Facts:
ε skuplus <- loplo, rapal, siges, brunem, tresem, drates
ε kluvalel <- stibok, riklar
ε petrufes <- stovatrar, riklok, leplibo
ε nidigrol <- raska, zuskobil, medre, rokem
ε tradri <- kivi, pidistul
ε stenur <- sagrir, taskepu, lobraflor
ε ribrutrer <- baskur, tristor, selo, ledrok
ε dunok <- gritrur, ferepi, flazuklam, drutru
ε duno <- gromimin, bofam, klosku
ε bredrul <- nazas, teskistum, nidroko, nisteskik, fadu, bigul
ε puzi <- ravu, klidris, givur
ε nular <- deten, roskas, mesir, fabro
ε noba <- figrorom, trugun, rofle, biflin, klogres
ε kloben <- fedrek, klakur, lolom, stubrum, pebri, gamu
ε faski <- gropin, dinal, stune
ε druzus <- kluvi, peklin
ε klidor <- mapli, pobrus
ε gragar <- taklupas, vusto, pledrom, dristik, zizo
ε raflan <- pobru, firo, pedam, visker
ε trestorar <- brufodi, lume
ε kligrer <- lobul
ε pegesin <- runum, tridror
ε dradir <- dreker
ε pladran <- skanasti, relefol, brelol, fabil
ε rogar <- gosta, kifegu
ε bruste <- bubror, mubik
ε plebin <- dubron, kepa, bebar, zutru, fiskim, flesen
ε suver <- nuruk, liril
ε ladim <- skamumin, plalomir, vofi
ε molur <- dogritra
ε vebron <- pogri, drisam, tubrum
ε gropli <- puzil, sustis, gotin, baplan
ε skigro <- luski
ε grinim <- steditar
ε trumon <- serok
ε veka <- lurar
ε pigo <- flidram
{loplo, taklupas, siges, taskepu, kepa, dogritra, pledrom, firo, puzil, plalomir, sustis, givur, baplan, dristik} Π e
{stibok, kivi, nazas, kluvi, pobru, leplibo, nisteskik, lolom, rofle, mubik, zutru, bigul, kifegu, riklar, klosku} Π d
{stovatrar, sagrir, baskur, ravu, gropin, trugun, klakur, brufodi, selo, nidroko, runum, lobraflor, bubror, bebar, tridror, brunem, tresem, stune, pedam, drisam, steditar, visker, mesir, fiskim, liril, flesen} Π b
{raska, gritrur, gromimin, riklok, figrorom, rapal, mapli, bofam, zuskobil, vusto, dreker, medre, skanasti, ferepi, rokem, gosta, dinal, dubron, klidris, fadu, nuruk, skamumin, pogri, lume, serok, tubrum, pebri, fabro, lurar, biflin, pidistul, fabil, zizo, klogres, pobrus, flidram} Π a
{deten, ledrok, roskas, drutru, drates} Π f
{fedrek, tristor, teskistum, lobul, flazuklam, peklin, luski, relefol, gotin, stubrum, brelol, vofi, gamu} Π c
loplo σ: suver
veka σ: figrorom, dinal, riklok
fedrek σ: trugun, baskur, firo, dristik, steditar, siges
gropin σ: sagrir, pidistul, klosku
kluvi σ: nogrir, rogar, molur, steditar, plebin, duno, nidroko
raflan σ: brelol
teskistum σ: gamu, baplan, tristor
taklupas σ: plalomir, peklin, gritrur, drates
leplibo σ: dreker, pidistul, pogri, drates
klakur σ: figrorom, klosku
zuskobil σ: klosku, lume
stenur σ: givur, stubrum, tresem, puzi, lobraflor
lobul σ: skuplus, taskepu
nisteskik σ: rokem, firo, pebri
medre σ: fabro, kluvalel, ravu, bredrul, tresem, steditar, flesen
skanasti σ: ravu, drutru, lume, nidigrol
flazuklam σ: bebar, rofle, drutru, dradir
bubror σ: duno, mesir
faski σ: mapli, kluvalel, dinal, lume
dubron σ: lolom, pladran, kluvalel, dreker, gosta
klidris σ: tradri, nidigrol
nuruk σ: skuplus, zizo, lume
tridror σ: steditar, lobraflor, gritrur
dogritra σ: klidor
petrufes σ: rofle, brelol, stovatrar
kligrer σ: bredrul, puzi, nidigrol, nidroko
stune σ: tristor
vebron σ: fabro, brelol
noba σ: gropli, sagrir, klogres, tradri
puzil σ: fabro, gritrur
luski σ: liril, stubrum, molur, riklok
drisam σ: gotin, raska, puzi
zutru σ: kluvalel, klogres, bruste
serok σ: kloben, nidigrol
relefol σ: dunok, molur, gosta, pegesin
pigo σ: zizo, trumon, sustis
visker σ: givur, lolom, tristor, firo, selo
fiskim σ: skamumin, grinim
biflin σ: molur
kifegu σ: kloben, pogri
riklar σ: gamu, runum, vusto
pobrus σ: givur, rogar, stubrum, nular, gritrur, kloben, sustis
flidram σ: dinal
ψ:
kivi > pidistul
sagrir > taskepu > lobraflor
baskur > tristor > ledrok > selo
gromimin > bofam > klosku
ravu > givur > klidris
deten > mesir > roskas > fabro
figrorom > trugun > biflin > klogres > rofle
fedrek > stubrum > gamu > lolom > pebri > klakur
mapli > pobrus
teskistum > nidroko > fadu > nazas > bigul > nisteskik
leplibo > stovatrar > riklok
zuskobil > raska > rokem > medre
dinal > stune > gropin
nuruk > liril
skamumin > plalomir > vofi
tridror > runum
peklin > kluvi
pedam > visker > firo > pobru
lume > brufodi
mubik > bubror
drisam > pogri > tubrum
drutru > ferepi > flazuklam > gritrur
relefol > brelol > fabil > skanasti
gotin > sustis > baplan > puzil
drates > brunem > rapal > tresem > loplo > siges
kifegu > gosta
dristik > taklupas > zizo > pledrom > vusto
riklar > stibok
flesen > fiskim > dubron > zutru > kepa > bebar

Known rows:
[ -1   0  -1  -8   1 -23  17  -6  -9  27   4   2   3 -12 -13  -2   7 -19
   6  32  -3   9   7 -28  -3  16   3  -9 -37  27  -1 -11  10   6  20  28
   9   5  -3] : relefol
[-21   6   6  -9  -3   7   8   4 -48   7   0  15 -17  16  -9 -19  -9 -12
  24  -6 -27   2   4 -14 -20  10   1  -5 -13   9 -11   0  12 -18 -18   4
 -15  -7  -1] : medre
[ -1  -7   5   5   2 -29  11  10  -2  10  11 -30   8 -18  15 -23  15  -8
   6  24  21  16   7 -30  11  11   4 -18 -24 -10  10  -3   9 -25  26  -7
   7   0  -9] : zuskobil
[ -5 -12  19 -18  -3  23   2 -10  14  32  -5  -7   6 -13   1  -3  -4  -9
 -11  20 -17  25  -2   0   2  -5  13  -3   4   7   0   0   4  14  12 -17
  18   7 -12] : stune
[ -8 -19  22 -10 -12  24   6  -2  13  22   8 -20  -1 -15  -4  -5  -5  -3
  -4  17 -16  20   1  -3   3   2  -1   0   3  13   4   1  23  10  12 -18
  11  -7 -14] : ferepi
[-29  -6  22 -28 -28   8  -6   5 -18   9   3  14   8  -1 -10   3  -7   6
   1  -9  -5  13   5 -11   4   7 -25  21  13 -22 -12  -9  22  -8   2 -31
  10  16 -23] : fadu
[ 16  -5  30   1  11  24  12  19 -12   7  15 -15 -43  12  14 -31 -35  -6
  25  -9 -48  27 -11  19  -2 -18  41 -15  -8  33  -7  16  13   0 -23 -19
  -9  -1  22] : kepa
[ 10 -14 -13  -8   3  -3 -15  23   8  -3 -24  25 -10 -18 -27  12   3  10
   6   1 -10  16   8  -6 -22   4 -13 -30  12  35  -6 -25  -8  -8   8  40
 -30 -32  -2] : dunok
[  9 -24   0  -7  -5  15   9 -22  -5  19 -17  17 -13  -9 -17  -9   9 -15
  -9  37 -12  12  -2 -12 -18  14  -2  -7 -12   2  -3   2   8  -3  -3  18
   3 -14  -4] : runum
[ 13 -17   7 -16  -1   3 -24  35  34   0 -15  12  -4 -27 -17  19 -11  23
  -1 -12  -8  32   2  10  -1 -10  -6 -24  30  32  -4 -26  -5   4  17   8
 -18 -15  -5] : pegesin
[-21 -16   4  -4  -8  15   9   0 -49  15   1  11 -10   8 -10 -10  -1 -14
   9  11 -17   3   1 -12 -15  18 -11  -1 -15   1  -9  -6  13  -5 -14   8
 -16 -16  -5] : rapal
[ -5 -11   1  -3  -2 -21  19   3  -1  21   5  -1  -7 -13 -11  -6   6 -11
  10  28  -6   0   2 -32  -3  21 -11  -9 -36  20   0  -6  16   0  19  26
   7 -15  -7] : gromimin
[ 32 -25 -15   5  30 -33   4  26  31 -12 -36 -35 -39  19 -34  11  25  11
  23   4 -30   7  26  35 -16  -2 -69   0  11  -4 -48   1 -48  25  50  55
 -57  -2 -36] : klidor
[ 14 -17   7 -16  -2   3 -24  35  34   1 -14  13  -4 -26 -16  18 -11  23
  -1 -12  -8  32   3  10  -1 -10  -6 -23  29  33  -4 -27  -4   5  18   9
 -18 -16  -5] : duno
[ -4 -23   0  -2 -10  18   8 -15 -10  12  -4   2 -13  -9 -16  -8   6 -13
   0  33 -14   5   3 -16 -19  16  -8  -6 -12  10   3   4  20  -4   1  18
   2 -21  -6] : taskepu
[ -9 -25  25 -10 -15  21  -2  13 -20  14   9   5  -9  -3  -2  -2 -16   2
  -2   1 -12  21  -6   3   7   3  -6   7   3  -3  -7  -8  21   5 -10 -22
  -5  -2  -5] : riklok
[ 39 -35   8  22  22 -17  17   8   2  19   3 -25 -16 -19  26 -30   7 -15
  -7  45  13  32 -11  -6  16   2  33 -33 -38  -2   9   1  -6  -8   7   6
  -4  -8  19] : flesen
[ -8 -28  24 -12 -15  22  -3  11 -20  10   6   8 -11  -4  -1   0 -16   3
  -2   6 -12  21  -7   5   7   2  -5   8   4  -8  -8  -5  19   6  -9 -19
  -1   2  -1] : baplan
[ 14 -17   6 -16  -1   4 -25  36  34   0 -14  13  -4 -26 -17  20 -10  23
  -2 -13  -9  33   3  10  -1 -10  -6 -25  30  33  -4 -28  -5   4  18   9
 -19 -16  -5] : nogrir
[ 13   0  29 -15 -14   5   4  11  -3 -10   6  11 -35   6  -6 -25 -27   8
  19 -20 -30  22  -2   4  -4  -9   9   5   5  11 -10  10  30 -21 -19 -28
   1   8   4] : vusto
[  5  -9   6 -18   3   5 -22  36  32   6 -13   5   2 -23 -13  19  -9  20
   2 -14 -12  30   5   9  -1 -12  -3 -25  29  35  -5 -27  -9   7  22   7
 -17 -13  -8] : ladim

Rows:
No name comes twice in this set of rows, the named rows included.
[ 48  -3  15  14  20   1  12   4 -21 -14  -6  -9 -47  13  21 -59 -13 -11
  19   4 -22  35  -5  14 -10 -17  52 -31 -11   0  -3  23  -1 -45 -32 -18
 -19   5  29] -> bebar
[ 20   1  -9 -10 -24  71  15  51  -3  -2 -42  18 -16 -14  -4 -10  42  44
 -10  17 -43  51  28 -23 -13  52 -14  -9  15  68 -46 -27 -35 -27  48  59
 -15 -38  16] -> suver
[  4  30  30 -23 -33  82  34  37 -21  -2 -12  -5 -28  15  27 -46  12  34
   9  -5 -68  54  21 -17   4  33  18  22   7  45 -51  11  -9 -34  27 -10
  22  12  19] -> loplo
[ 17 -32   6  24  39  -9   5 -16  -6  24   3 -50  -8  -2  17 -26   0 -38
   2  36   3  17  -7  21  -1 -23  30 -37 -16 -21  16  15 -10   7  -7 -13
 -23  -4  -5] -> fiskim
[  8 -12   2 -13 -19  -8  -5 -23   1  -5 -19   6  11 -15  -4 -19  24  -3
 -15  27  26  21  12 -20  -5   8 -13   1   8 -50   1   5   9 -44  10 -21
  15  17 -21] -> nidroko

Now the same nodes, written a new way:
Known rows:
[ 33  -1 -33 -40  13  28  -3  36 -13   4 -55 -27  46   0  57 -47  18  27
  -2 -30  -3  -3   1  -3   5 -24  26  19] : stibok
[ 30  -1 -43 -26   0  32 -25  15  -8  -3 -62   7  45   0  48 -59   1  19
   8 -41  -8  39   6 -12   8 -21  45   8] : zuskobil
[ 12  -4 -37 -26 -10  28  -9  23 -13 -10 -61 -29  47  -2  52 -42  24  18
  -5 -14   4  23  -7  -6  -2 -21  32  14] : dreker
[ 22  -6 -50 -21 -27  39   9  28 -24  -3 -41 -12  37   0  54 -61  -5   3
  11 -41 -25  44   7  -4  12 -20  31  36] : fedrek
[ 32  -4 -42 -36   3  33 -27  25 -12 -15 -68   7  47   1  34 -73   2  13
  14 -40 -16  38   7  -9  11 -21  43  13] : drisam
[ 27  -2 -35 -41   0  33  -8  39 -10   1 -59 -31  43   0  51 -47  20  27
   0 -15   7   5   5  -8  -5 -24  28  25] : brelol
[ 10  -9 -30 -36  -6  30   0   6 -30 -25 -68 -33  47 -18  51 -39  38  18
 -25 -19 -14   9 -33  23 -12 -23  33  24] : fabil
[  8  28  -3 -24 -20  10 -22  -6 -48 -29 -20  -7  67   0  17 -69   9  25
  11  -7  23  -6 -18 -11   8   1   8  37] : pegesin
[-12 -10 -47 -34 -11   7  15  14  -1 -34 -62 -36  82 -18  60 -33  28   9
 -16  10   1  15 -39 -10  11  -3   3  -4] : rofle
[ 22  -4 -29 -49   9  33  -5  28 -14   4 -57 -18  42  -3  59 -47  14  29
  -3 -36  -6  -2   3  -4   1 -24  35  14] : pobrus
[-11 -10 -40 -29 -18  20   7   5 -15 -35 -67 -36  63 -21  55 -34  37   7
 -23   8  -5  22 -38   6   1 -14  17   2] : gritrur
[ 34   5 -44 -19 -11  31 -26  28  -8  -2 -59  -4  45   3  40 -58   5  15
   9 -39   7  42   5 -14   3 -18  45  17] : mapli
[ 34   2 -43 -19 -12  31 -27  32  -9  -5 -62  -4  45   2  36 -63   5  12
  11 -37   6  43   7 -13   4 -18  45  21] : peklin
[ 28  -5 -30 -55   9  33 -11  38 -18  -4 -65 -23  43   0  50 -61  19  25
   9 -17 -10  -1   6  -1   7 -24  22  23] : brufodi
[  0  38 -29 -40  21  39   5  22  -8 -33 -71   6  45 -37  33 -33  40  22
 -21   9 -19  -2 -39  28 -38  -9  47  13] : rapal
[  8  29  -3 -25 -20  10 -22  -5 -47 -30 -20  -5  67   0  16 -69   9  26
  11  -7  22  -6 -19 -12   8   3   7  37] : nogrir
[ 15  -8 -34 -32 -12  31   0  11 -25 -26 -67 -37  47 -13  45 -37  39  18
 -26  -6  -4  18 -33  19 -17 -22  30  28] : zizo
[ 37   3 -44 -21   5  26 -24  26  -9   0 -60   1  49   2  44 -61   3  15
   9 -40  -5  38   4 -11  10 -15  44  13] : kivi
[  8  28  -3 -26 -19  10 -22  -5 -48 -30 -20  -6  68  -1  17 -68   8  25
  11  -8  23  -7 -19 -12   8  -1   8  37] : tradri
[  8  28  -2 -25 -20  10 -22  -5 -48 -30 -20  -5  67   0  16 -70   9  25
  11  -7  22  -6 -18 -11   8   2   8  37] : molur
[  8  28  -3 -25 -20  10 -22  -6 -48 -30 -20  -6  68  -1  16 -69   9  26
  10  -7  22  -6 -18 -13   8   0   8  37] : bruste

Rows:
No name comes twice in this set of rows, the named rows included.
[  8  -6 -36 -30  -4  27  -9  17 -17  -9 -61 -20  48  -5  56 -42  21  19
  -6 -27  -6  15  -7  -4   2 -22  35  10] -> lurar
[ 31  -4 -30 -45   5  33 -10  42 -14  -1 -67 -33  42   1  48 -60  24  23
  10  -1  -1   4   6  -1   4 -24  19  27] -> trugun
[ 32   1 -42 -20  -4  30 -25  23 -10  -1 -61   3  44   2  48 -60   4  14
  10 -40  -4  41   5 -12   6 -19  45  13] -> gromimin
[ 25  -6 -30 -61  11  34 -10  35 -16  -5 -66 -15  44  -3  51 -62  15  26
   7 -27 -13  -3   6   1   9 -23  25  18] -> bubror
[ 29  40 -45 -21  21  39 -25  43   1 -18 -71  11  47  -3  18 -52   7  16
  14   2  -6  32   5  -8 -23   9  47  12] -> drates
[ 36  -1 -41 -22  -6  31 -28  36 -10 -11 -68  -4  45   3  31 -73   7   5
  15 -31  -3  43   7 -10   9 -16  41  22] -> baskur
[  9 -11 -31 -59   2  32  -5   6 -32 -38 -71 -27  51 -23  38 -50  34  18
 -17 -19 -21   3 -25  28   6 -23  25  23] -> gropin
[ 16  -7 -37 -38  -6  30 -14  31 -16 -24 -67 -28  49  -1  39 -56  25  13
   7   0  -5  21   1  -1   7 -21  22  18] -> steditar
[ -9 -11 -42 -34  -4  14   9   4 -16 -34 -67 -33  72 -23  57 -34  35   8
 -23   0 -15  10 -41  14   9 -11  15   1] -> pobru
[-13  37 -45 -33  21  31  18  33   2 -39 -69   6  79 -37  58 -32  29   6
   3  11   0   0 -33 -10  -7  24  41  -5] -> siges
[  4  25 -18 -19 -13  21 -21  -6 -49 -26 -20 -26  76  -6  18 -73  13  28
  17 -14  23  -7 -18 -13   6   5  15  34] -> grinim
[ 17 -10 -30 -44  -8  32  -6  18 -30 -36 -70 -37  49 -10  33 -48  39  13
 -13   5 -13  14 -23  25  -1 -22  18  32] -> lobraflor

Now the same nodes, written a new way:
Known rows:
[ 19  21  28  -3  -9   0   4 -41  35  25  15  21 -20 -50 -33] : relefol
[ -3  -8  12  30 -38 -11 -26  -8 -28   0  24  16   3 -19  17] : pobrus
[  6  35  20  14 -17  -8 -13 -16   3 -23  12  13 -11 -36  -8] : dogritra
[  3  42   9 -18 -28  11 -14 -14 -29  10   4   4 -13 -19  30] : serok
[ 11  19   5 -33  -1  36  -2 -40  16  43  13   7  -7 -33   3] : kifegu
[ 10  44   6 -13   8  43  -2 -30  22  -4  -6  29 -24 -44 -16] : nuruk
[  1   4  12   9 -14   8 -17 -28  17  19  26  32   9 -27  -8] : stune
[  2  39   4 -27  30  33  -1 -11  23  -8   6  28 -33 -43 -17] : lume
[  3  13 -28  10  37   0  -2 -31  24 -31  26 -12  11 -28  -8] : brelol
[ 13  -9  52 -16  10   4  -4   9  37 -17  12  11 -11  47   0] : nogrir
[-15  -5   5  19   2  -5 -34  18 -15 -25  40  33 -11 -18   6] : pidistul
[  8  11  32 -37  -4  16   2   9   5  -7   1   6 -29  61  33] : nidigrol
[ 11  -5  45 -14  11   9   1  10  36 -22  12  10 -10  50   3] : dradir
[-40  -8  43  -5  -9  15  24  37  51 -10   5 -14 -15  38 -12] : plebin
[ -2   0  66 -40  26   3  -1 -30 -25 -15   4  14  -7  66  -3] : kloben
[ 11   0  46 -10  10  17  -4   7  39 -24   9  18 -11  48  -3] : kluvalel
[ -8   0   6   7  10  -5 -25   9  -6 -18  30  25 -13 -26   0] : klogres
[ -2  10   6  -3  15   5 -16   0   3 -13  25  25 -19 -36  -7] : zizo
[ 11  17  11 -25  30   4   5 -14  23   0  13  13 -28 -48 -17] : skamumin
[ -5 -17   5  24  -3 -20 -29   8 -18 -16  39  12   4 -21  10] : gritrur
[ 11  -7  46 -15  11   9   0   9  36 -21   8  11 -12  49   3] : trumon

Rows:
No name comes twice in this set of rows, the named rows included.
[ -1  34  26  18  -7  24 -32  -9  19 -17  12  36   0 -36 -19] -> flidram
[ 21  -6  55  -2 -28  10   2 -15  27   3  -4   7  -2  45   5] -> stenur
[  5   6  16   2 -14   8  -8 -33  18  28  22  26   8 -32  -9] -> visker
[  7  24  12 -20  31  16   0 -13  31  -4  14  25 -27 -50 -25] -> figrorom
[ -6   9   6  14   4 -22 -16   5  -8 -33  31  24 -26 -30  -4] -> pledrom
[  3  10  10   2   2 -24  -4  -7   1 -19  24  16 -32 -39 -10] -> givur
[ 16   2  46  -3 -14  22  -4  -9  35 -14  -4  14  -4  49   4] -> pigo
[ 16  -2  21  14   8  28   2 -24  40 -38  -8 -10  25  50   6] -> petrufes
[  5  12  12  -3  10 -11  -8 -12  17   1  34  20 -20 -36 -19] -> tristor
[-13  24  -5  22 -28  27 -34  -1 -37 -17  18  35 -13 -10  26] -> skanasti
[-19  -2  30  -1  32 -13 -28 -26 -49 -22  35  35   0 -15 -20] -> pebri
[-14  14  31 -15  39 -13 -11 -48 -27 -10  32  30 -12 -18 -31] -> gamu

